Each row is followed by roughly how far along a hidden order it lies, from 0 to 15. A new part has a new order.
[ -8  -7  -3  15  15   1  -6   4   1  -3  -9   0   3   5  -3  -3   2   4
 -11  -5  -6   1  -7  -2   2 -10  -9 -13  -5  -2   3 -10   3  14  -7  -4
   2  -1  11  -9   6  -7  -7 -14  -5   1   3  12  -2   5   4   6]
13
[-47   1  -9  25   5   1  -3   5   0  -4 -25   3   7  -4  10  -5   0  -1
 -18  -3 -11  -2 -26   5 -45  -9 -22  -9  -5  -1   4 -14  -4  37  -3  -5
   0   0   9  -9   1 -24 -33 -14  -8   6   4  40   0   4   6  17]
1
[-26  -4  -1  16 -12   3   8 -17   2   9 -29   5 -13  -4  18  -3  -1   8
  -6  -4  -3  -6  -8   2  -8  13  15 -26  -7   4  -2  10  -9  46   1   2
  -3 -10  -3  -1   5 -25 -26 -29 -19   2   6  18 -12   7  21  13]
12
[-25  22  -8  14  -9   5   1   0  -2  -9 -20  14   2   2   5  -4  -3  -7
  -7  -4   8  -4  -3   4 -16  -4 -10   2  -5  -1  12   5   1  25   6 -13
  -1   2  -1  -7  -2 -17 -27 -15 -17  -1   3   9  -1  -6  11   0]
8
[-18  -4  -5  19   9   2  -5   1   1  -3 -16   1   2   4  -3  -4   2   2
 -11  -3  -8  -1  -9   0 -13   0  -8 -10  -5  -1   4  -7   0  31  -5  -3
   1   0   7  -7   4 -16 -23 -14  -6   2   4  17  -2   3   3   9]
9
[-28   9   0  19  -7   3   0  -2   1   4 -12   6   1   0  10  -3  -1  -1
 -11  -1  -2  -5  -2   1  -4   5  -7  -5  -5   1   2   3  -6  23   3  -4
   0  -1  -1  -3  -1  -9 -19 -17 -12   0   3   9  -2   3   8   3]
14
[-19  -5  -2   5  -5   1   1  -2   3  11 -11   1  -1  -4   9  -5   0   2
  -7   0  -6  -4 -10   1  -9   3  -7 -10  -4   2  -4   1  -9  27   0   4
   0  -2   1  -2   1 -15 -13 -12  -8   3   3  15  -4   4   8   8]
10
[-63 -18  -7  18 -16   2 -13   2  10   5 -21   3   4  12  -5  -4   1   2
 -16  -3  -4  -7  -7  -1  -8  28 -24 -12 -12   0   2   6  -2  48  -3  -3
   1  -1   6  -6   6 -14 -21 -19 -15  -3   5  17  -2   5   5   5]
12
[-33  -4  -5  20  -1   4  -2 -10   2  -5 -24   7  -5  13  -2  -3   0   4
  -9  -4  -2  -3  -7   0   5  20  -6 -10 -10  -1   7   8   1  44  -1  -7
   1   0   4 -12   9 -16 -28 -26 -27  -2   6  12  -5   0  17   4]
15
[-60  -8  -9  23   7   1  -9   5   2  11 -22   2  15   1  -1  -5   1   0
 -21  -3  -9  -1 -20   1 -39   0 -38 -10  -5   0   1  -6  -4  32  -3  -2
   1  -2   7  -6   2 -25 -24 -17  -3   3   3  32  -1   4   4   7]
3
[-10 -12  -1  10   1   0  -3  -1   3   6  -8  -2   1  -2   3  -1   1   4
  -9   0 -11  -3  -9   0  -8   2  -9 -10  -3   2  -3  -1  -7   8  -3   6
   1  -3   4  -3   3 -12 -14  -7  -1   2   3  22  -2   9   2   8]
12
[-63 -46  -4  28 -17   2 -10 -17  12  12 -28  -2   1  16   0  -4   3  13
 -12  -4 -10  -9 -11  -3  -2  49  -8 -20 -17   1  -4  16  -5  63  -5   3
   1  -3   5  -4  15 -28 -34 -36 -39  -3  11  18  -6  12  17   9]
15
[-60  -6  -8  20 -12   0  -1   0   4  22 -20   1  16 -14  26  -9  -3   1
 -24   3 -18  -6 -26   6 -53  -2 -42 -11  -4   5  -9   0 -22  22   3   9
  -1  -3  -3   0  -2 -31 -22 -11  -3   9   3  40  -2  11   4  13]
0
[-12  11  -6   8  -2   4  -2   0   0  -4  -7  11   1   1   7  -4  -1  -3
  -7  -3   1  -2  -1   2  -7  -3  -4  -4  -4   0   6   1  -1  12   2  -7
   0   0   1  -6   0  -4 -16  -9 -12   1   2   8   0   0   8   1]
13
[-29  -7  -2  19  -1   0  -3  -1   3  11 -13  -3   4  -6  16  -3   0   4
 -12   0 -14  -4 -21   3 -39  -2  -6  -9  -4   2  -4  -5  -8  17  -1   6
   0  -3   3  -2   2 -23 -20  -6  -5   6   3  32  -2   9   3  13]
3
[-10   1  -4  10   8   2  -5   3   0  -5  -7   3   1   5  -5  -2   1   2
 -11  -4  -1  -2  -6   0  -6   0  -7 -11  -2  -2   4  -8   1  15  -5  -6
   1   0   7  -7   3 -10 -14 -11  -8   1   3  25  -4   2   5   4]
12
[-17  -7  -2   7   4   1  -4  -1   1   2  -9   1   3   2   1  -5   1   1
  -7  -2  -5  -1  -3   0  -9  -1  -8  -9  -5   0   0  -3  -3   8  -3   1
   1  -1   5  -5   3  -9 -11 -13  -6   1   3  12  -3   5   4   4]
13
[-13 -18  -1  31  24   0   3   0   0   1 -28  -3  -9   1  16  -3   3   6
 -11  -5 -23   0 -24   1 -31   3   3 -34  -6   0  -3 -11  -2  49  -8   2
   0  -9  10  -5   5 -29 -33 -34  -2   9   4  47 -11   9  14  26]
4
[-27  -9   0  17  -1   0   8  -7   1  21 -20  -1  -5 -11  33  -4   0   5
  -7   0 -19  -7 -19   5 -38   5   3 -31  -6   4  -9   4 -16  35   1  11
  -2 -10  -1   3   0 -31 -23 -21  -3   9   5  39 -10  11  19  22]
4
[-19  -3  -5  17  10   1  -2   2   0  -2 -15   0  -1   2   6  -4   1   1
  -9  -3  -4  -1 -12   0 -22  -1  -8 -10  -5  -1   2  -6   0  19  -3  -3
   1  -1   6  -6   3 -14 -14 -18  -5   5   3  25  -3   4   8  12]
7
[-22   4  -2  16   2   3  -2   0   1   0 -15   6   1   3   2  -5   0  -1
  -6  -3  -1  -4  -5   2 -14   5  -6  -4  -5   0   4  -2  -1  22   0  -5
   0   0   3  -6   0 -12 -21 -11 -10   0   3  12  -1   1   8   4]
13
[-27   3  -3   5  -9   2   0  -3   2   9 -14   4   5  -5  11  -4  -1   0
  -7   0  -1  -6 -12   2 -14   1  -7  -5  -4   2  -1   2  -8  18   3   1
  -1  -2   1  -2   0 -14 -13 -10  -8   1   4  14  -1   4   7   3]
8
[-16  -6  -3  16   5   2  -4   1   0  -3 -14   4   2   4  -4  -4   1   2
 -11  -3  -3  -2  -5   1  -3   1  -8  -4  -6  -1   3  -5  -1  25  -3  -5
   1   0   7  -6   1 -12 -19 -20  -9   0   2  17  -2   5   5   4]
13
[-31  -8   0  15  -2   0   1  -4   3  17 -17  -1   4  -9  27  -4  -1   4
  -9   1 -17  -5 -22   6 -39  -2  -5 -18  -6   3  -7  -3 -14  26   1   8
  -1  -3   0   0   0 -29 -20 -12  -2   7   4  38  -2   9   7  17]
2
[-59 -36  -4  29 -12   2  -9  -8  11   1 -28  -1   1  17  -9  -4   4   9
 -11  -6  -8  -6 -10  -4  -2  36  -6 -11 -15  -1   2   8   1  60  -6  -2
   2  -1   9  -8  13 -27 -35 -33 -35  -4   9  20  -3   9  12   8]
15
[-25 -12   0  10  -1   0  -3  -3   3  13  -7  -2   4  -5  10  -4   1   5
  -9   0 -10  -5  -7   0  -5   6  -6 -10  -6   3  -7  -1 -10  16  -1   8
   0  -6   2  -1   2 -17  -8  -4  -5   2   5  14  -2  -1   4   6]
13
[-63  -2 -14  29   2   2 -14   8   4   7 -24   6  20  -2   4 -11  -1  -4
 -32  -2 -10  -6 -29   4 -53   0 -55  -6  -7   1   1  -5 -10  48  -3  -3
   0  -1   5  -8   1 -29 -35 -14  -6   4   3  39   0   8   5  10]
0
[-35 -11  -3  13   0   1  -5  -2   3   6 -13   0   6   0   5  -4   0   3
  -9  -1  -7  -3 -13   0  -9   3 -14  -6  -5   1  -1  -2  -5  18  -2   0
   0  -1   4  -2   2 -19  -8 -13  -8   2   4  15  -2   6   5   3]
11
[-23  -9  -2  14   2   1  -3  -1   2   6 -12  -1   3  -2   4  -2   0   2
 -10  -1  -7  -4 -10   2 -31  -2  -9  -9  -6   1  -1  -2  -5  21   0   1
   0  -2   3  -3   0 -22 -17 -13  -4   3   3  18  -2   7   6   7]
7
[-25  10  -5  11  -7   2  -1  -2   0   1 -19   7   4  -1   8  -5  -1  -4
  -7   0   0  -3  -8   2 -23  -1  -7  -5  -5   0   4   4  -5  27   3  -7
  -1   0   0  -4  -1 -14 -17 -13 -10   1   2  19  -2   1   9   4]
7
[-22   4  -5  14   6   3  -3   3   0  -7 -15   5  -1   6  -4  -3   0  -1
  -1  -4   0  -1  -4   1  -4  -5  -7  -5  -5  -2   8  -9   2  10  -3  -7
   1   1   7  -8   0 -12 -26 -15  -7  -1   4  13  -2   1   6   3]
12
[-36  -6  -5  16 -13   3  -1  -8   2  -1 -22  10   0   9   7  -5  -1   1
  -6  -3   2  -6  -4   1  -4  24  -5  -7  -9   0   4  12   0  42   2  -6
   0   0   1  -5   5 -15 -21 -26 -27  -3   5  14  -2   1  15   5]
15
[-13  15  -5  26  11   4  10  -4  -5  -5 -39   9 -15  -1  26  -4  -1  -1
  -8  -7  -9  -4 -17   7 -34  -3   9 -30  -5   0   7   0  -3  47   3  -7
  -3 -11   1  -6   0 -27 -43 -34 -13   7   5  40 -11   1  26  20]
4
[-13   2  -1   6 -14   1   1  -4   3  15 -10   4   3  -7  18  -5  -2  -1
  -6   1  -6  -6  -5   3  -9   4  -8  -7  -4   3  -4   8 -12   6   6   5
  -2  -1  -6   1  -1 -11  -3  -5  -9   2   3  11  -1   6   8  -1]
12
[-63  16 -15  18 -12   5 -11   4   2  -2 -22  12  17   3  -1  -7  -2  -8
 -20  -4   6  -7 -13   3 -31  -4 -52  -2  -6  -2  10   0   0  44   2 -13
   0   2   2  -8   0 -17 -37 -16 -21   0   3  16   2  -3  11   2]
5
[-17  -1   0   6 -15   1   1  -5   2  15  -9   3   5  -7  18  -4  -2   1
  -6   2  -4  -7  -6   2 -10   5  -9  -6  -5   5  -5   9 -13  13   5   5
  -2  -2  -6   2  -1 -13  -6  -7  -7   3   4  10  -1   5   8   3]
12
[-12 -13  -1   6   1   0  -2  -2   4  12  -5  -2   5  -3   9  -2   1   6
  -9   0 -12  -4  -6   1  -5   4  -7 -12  -5   2  -6  -1 -17  10  -3   6
   0  -2   5   1   2 -12  -7  -4  -1   3   4  16  -2   9   2   6]
13
[-19  -9  -2  22  20   1   2  -1   0  -6 -24   0 -12   4   4  -3   3   6
 -12  -7 -11   1 -17   0 -23  -1  11 -27  -6  -2   2 -10   2  38  -7  -3
   1  -8  12  -8   6 -23 -31 -30  -6   4   3  34 -11   5  15  19]
8
[-27  -4  -3  13  -3   2  -4   0   2   3 -17   4   0   4   0  -4  -1   1
  -9  -3  -4  -3 -11   1  -8  12  -6  -9  -3   0   3  -2  -2  19  -1  -4
   0  -1   4  -7   3 -14 -23 -13  -9  -1   3  17  -2   4   6   3]
13
[-24  -1  -4  10  -9   2  -1   0   2   9 -11   4   4  -5  10  -5  -1   1
  -7   0  -3  -6 -13   2 -11   0  -6  -7  -4   2  -2   3  -9  14   2   1
  -1  -1  -2  -1   1 -12 -12  -7  -9   1   3  14  -2   6   6   3]
11
[-26 -35   1  19   5  -1  -5 -14   4  10 -13  -6  -5   5   8  -3   3  13
 -10  -2 -15  -3 -13  -1 -10  26  -3 -21  -8   2  -7   1  -7  41  -6   7
   1  -5   7  -2  10 -25 -17 -23 -11   2   6  19  -8  11  12  10]
14
[  2   2  -5  12   5   3  -3   3   0  -6 -14   5   3   3  -3  -4   1   0
 -10  -4  -2  -2  -7   0  -7  -3  -9  -7  -4  -2   6  -5   1  22  -2  -7
   1  -1   6  -7   3  -5 -27 -11 -10   1   3  19  -2   3   7   6]
11
[-19  -8  -3  13  10   1  -5   2   2  -1 -13  -1   3   3  -2  -3   2   3
 -11  -4  -4  -1  -9  -1  -5   2  -7 -14  -6  -1   1  -8   0  18  -6   0
   2  -1   9  -8   3 -16 -18 -13  -5   0   3  20  -2   4   3   6]
10
[-17 -45   4  22  22  -3  -4 -12   6  13 -17 -14  -9   5  -5  -3   6  19
 -12  -3 -23   0 -16  -4  -9  23  13 -37  -8   2 -11  -8  -5  41 -14  14
   1 -10  14  -3  14 -30 -18 -30   0   4   6  20 -15  17  13  20]
13
[-33 -16  -3  14   5   0  -4   1   2   8 -14  -3   7  -3   6  -5   1   4
 -15  -1 -12  -2 -21   1 -35  -1 -20 -14  -5   1  -4  -6  -6  28  -4   5
   1  -3   5  -4   8 -19 -19 -11   3   6   4  34  -3  10   4  12]
3
